Here is a tiny trained network, its code and every weight. The questions are about switching its units off for an input and a class, where a switched-off unit gives its printed mean instead of its output.

import numpy as np


def w(rows, s, z=0):
    codes = np.array(rows[::2]) - 128.0
    scale = np.full(codes.shape[1], s)
    scale[-1] = z or s
    return codes * scale


def f(y):
    return np.maximum(y, 0)


def log_softmax(a):
    a = a - a.max(-1, keepdims=True)
    return a - np.log(np.exp(a).sum(-1, keepdims=True))


def net(x, mask):
    res = np.array(x, float).reshape(1, 5) / 4 @ E
    y = f(res @ A[0][:, :-1].T + A[0][:, -1])
    res = res + np.where(mask, y, B[0][:, -1]) @ B[0][:, :-1]
    return log_softmax(res[-1] @ U[:, :-1].T + U[:, -1])


A, B = {}, {}
E = w([
[156,201,152,112,159,40,51,159,28,140],'x0',
[134,83,41,81,254,122,108,75,105,79],'x1',
[132,92,160,217,129,219,38,186,119,46],'x2',
[118,57,71,220,91,48,138,51,44,123],'x3',
[129,148,232,181,202,144,246,147,58,75],'x4',
],0.0088)
A[0] = w([
[129,142,84,98,114,104,171,141,121,125,2],'n1',
[125,127,91,106,173,126,143,120,127,142,51],'n2',
[138,111,92,96,134,127,91,120,144,121,83],'n3',
[136,159,151,159,187,155,207,124,87,125,94],'n4',
[131,124,169,145,184,103,186,136,112,103,89],'n5',
[140,135,138,133,144,132,160,128,113,117,137],'n6',
[123,102,109,156,120,98,131,123,74,154,76],'n7',
[130,132,52,87,73,122,46,130,165,162,69],'n8',
[134,109,93,102,189,130,123,134,116,113,38],'n9',
[106,183,155,62,176,175,104,162,159,127,37],'n10',
[121,71,93,148,122,177,206,105,203,132,50],'n11',
[121,64,93,196,89,76,136,93,70,114,42],'n12',
[138,107,155,173,153,183,64,141,125,111,57],'n13',
[110,138,159,136,65,129,147,134,129,142,65],'n14',
[145,200,154,95,166,45,66,142,55,151,42],'n15',
[135,165,122,34,123,48,227,103,136,185,1],'n16',
[144,59,112,138,123,194,183,126,172,119,85],'n17',
[126,111,173,126,160,141,160,142,102,125,110],'n18',
[107,119,116,114,109,115,80,111,155,133,69],'n19',
[135,79,84,105,250,139,118,103,112,92,41],'n20',
[95,136,144,131,150,149,160,134,93,130,116],'n21',
[143,171,175,48,172,172,108,155,170,136,21],'n22',
[136,150,159,152,140,127,46,150,79,110,82],'n23',
[148,163,187,151,18,108,142,152,127,142,39],'n24',
[130,96,137,173,136,191,66,150,112,102,114],'n25',
[126,159,131,131,152,107,102,149,111,135,65],'n26',
],0.015,0.0024)
B[0] = w([
[125,118,123,160,117,145,120,142,142,96,159],'n1',
[94,145,127,159,134,136,120,130,125,167,164],'n2',
[145,131,164,119,117,120,88,141,136,152,169],'n3',
[182,105,191,87,122,117,63,139,132,124,206],'n4',
[174,128,176,96,130,110,64,127,138,125,194],'n5',
[151,129,156,119,116,124,106,133,115,120,158],'n6',
[187,134,94,130,120,125,170,128,134,127,175],'n7',
[190,107,224,80,140,108,53,133,119,113,237],'n8',
[98,149,144,147,124,140,126,134,124,185,171],'n9',
[200,140,73,145,137,112,181,126,124,142,209],'n10',
[83,127,116,35,126,133,174,128,111,87,206],'n11',
[234,141,62,141,140,122,192,130,141,143,218],'n12',
[96,117,101,207,138,124,102,117,127,77,190],'n13',
[94,150,127,132,143,138,116,134,129,193,173],'n14',
[59,117,118,24,125,148,185,119,126,85,238],'n15',
[76,110,103,253,135,143,96,126,132,34,250],'n16',
[72,130,113,60,132,125,164,115,117,89,193],'n17',
[157,114,145,108,119,104,78,127,129,122,174],'n18',
[161,135,173,109,125,117,104,130,123,114,170],'n19',
[62,157,138,158,112,141,129,140,128,245,213],'n20',
[157,125,160,107,130,130,98,126,138,118,164],'n21',
[210,122,73,140,117,116,189,114,126,155,215],'n22',
[68,117,118,93,128,140,150,117,130,81,193],'n23',
[74,153,139,146,131,139,115,132,121,254,209],'n24',
[102,120,133,221,126,133,106,132,140,63,199],'n25',
[112,126,123,96,120,125,144,127,130,117,161],'n26',
],0.022,0.019)
U = w([
[190,92,221,102,133,84,32,126,128,122,219],'0',
[61,110,130,48,135,151,171,93,104,81,206],'1',
[97,91,125,252,154,145,81,111,143,59,245],'2',
[242,140,78,161,145,96,184,105,138,160,2],'3',
[73,186,166,167,126,156,91,138,120,255,10],'4',
],0.0098,0.00086)

Each question gives the input, the list of numbers given to net, and the class t.
The units are the neurons (one row each of A and B). Each row of codes is followed by its name. A weight is (code - 128) times the scale printed after its matrix; where a second scale follows, it is the last column's (A, B and U).
mask holds one flag per neuron, in row order. A switched-off neuron (its flag False) gives its mean, the last column of its row in B, instead of its output. The means were averaged over made-up inputs and are rounded, as every weight is.
A unit's drop is (log p(t) with every unit on - log p(t) with that unit switched off) / (log p(t) with every unit on - log p(t) with every unit switched off).
The circuit of an input: a set's keep is (log p(t) with only the set's units on - log p(t) with every unit switched off) / (log p(t) with every unit on - log p(t) with every unit switched off). Starting from the 12 units with the biggest drops (on a tie, the unit counted first), units are removed one at a time, each time the one whose removal leaves the highest keep (on an exact tie, the one counted first), for as long as the keep stays at least 0.8.
units of the circuit, in order: the units of the circuit, biggest drop first
k most important neurons: the k neurons with the biggest drops, biggest first
drop of u: that unit's drop, to one decimal
input [-7,-3,-2,7,7], class 0: 2 most important neurons : (n4 n15)
input [7,0,-8,0,5], class 2: units of the circuit, in order : (n16)
input [4,3,-7,8,-4], class 3: 3 most important neurons : (n12 n7 n25)
input [4,-8,-5,0,6], class 4: 2 most important neurons : (n24 n8)
input [4,7,-6,4,2], class 4: 4 most important neurons : (n20 n9 n25 n13)
input [-1,-3,-8,-8,7], class 2: 2 most important neurons : (n16 n12)
input [2,-4,-4,4,0], class 2: 4 most important neurons : (n16 n22 n20 n10)
input [-6,-8,1,8,-8], class 0: 3 most important neurons : (n8 n22 n10)
input [7,8,-3,-6,3], class 4: 3 most important neurons : (n20 n9 n11)
input [-2,-7,6,0,1], class 4: 2 most important neurons : (n24 n16)
input [-1,-6,5,4,-5], class 4: 3 most important neurons : (n24 n16 n4)
input [8,-8,5,6,6], class 1: 3 most important neurons : (n15 n23 n20)
input [-7,6,6,0,3], class 1: 3 most important neurons : (n11 n17 n16)
input [0,-8,6,0,5], class 4: units of the circuit, in order : (n24)
input [-5,3,-7,7,6], class 2: 4 most important neurons : (n16 n8 n22 n10)
input [7,-1,6,-4,0], class 1: 2 most important neurons : (n15 n16)
input [6,1,-1,-8,-7], class 3: 3 most important neurons : (n22 n10 n4)
input [4,-6,-4,0,0], class 4: drop of n24 : 2.3
input [-2,8,-1,1,-1], class 4: drop of n24 : 0.0
input [2,3,0,8,-4], class 3: units of the circuit, in order : (n12)
input [2,-6,-5,-6,3], class 3: drop of n20 : 1.6
input [6,1,4,5,-2], class 1: drop of n23 : 0.4
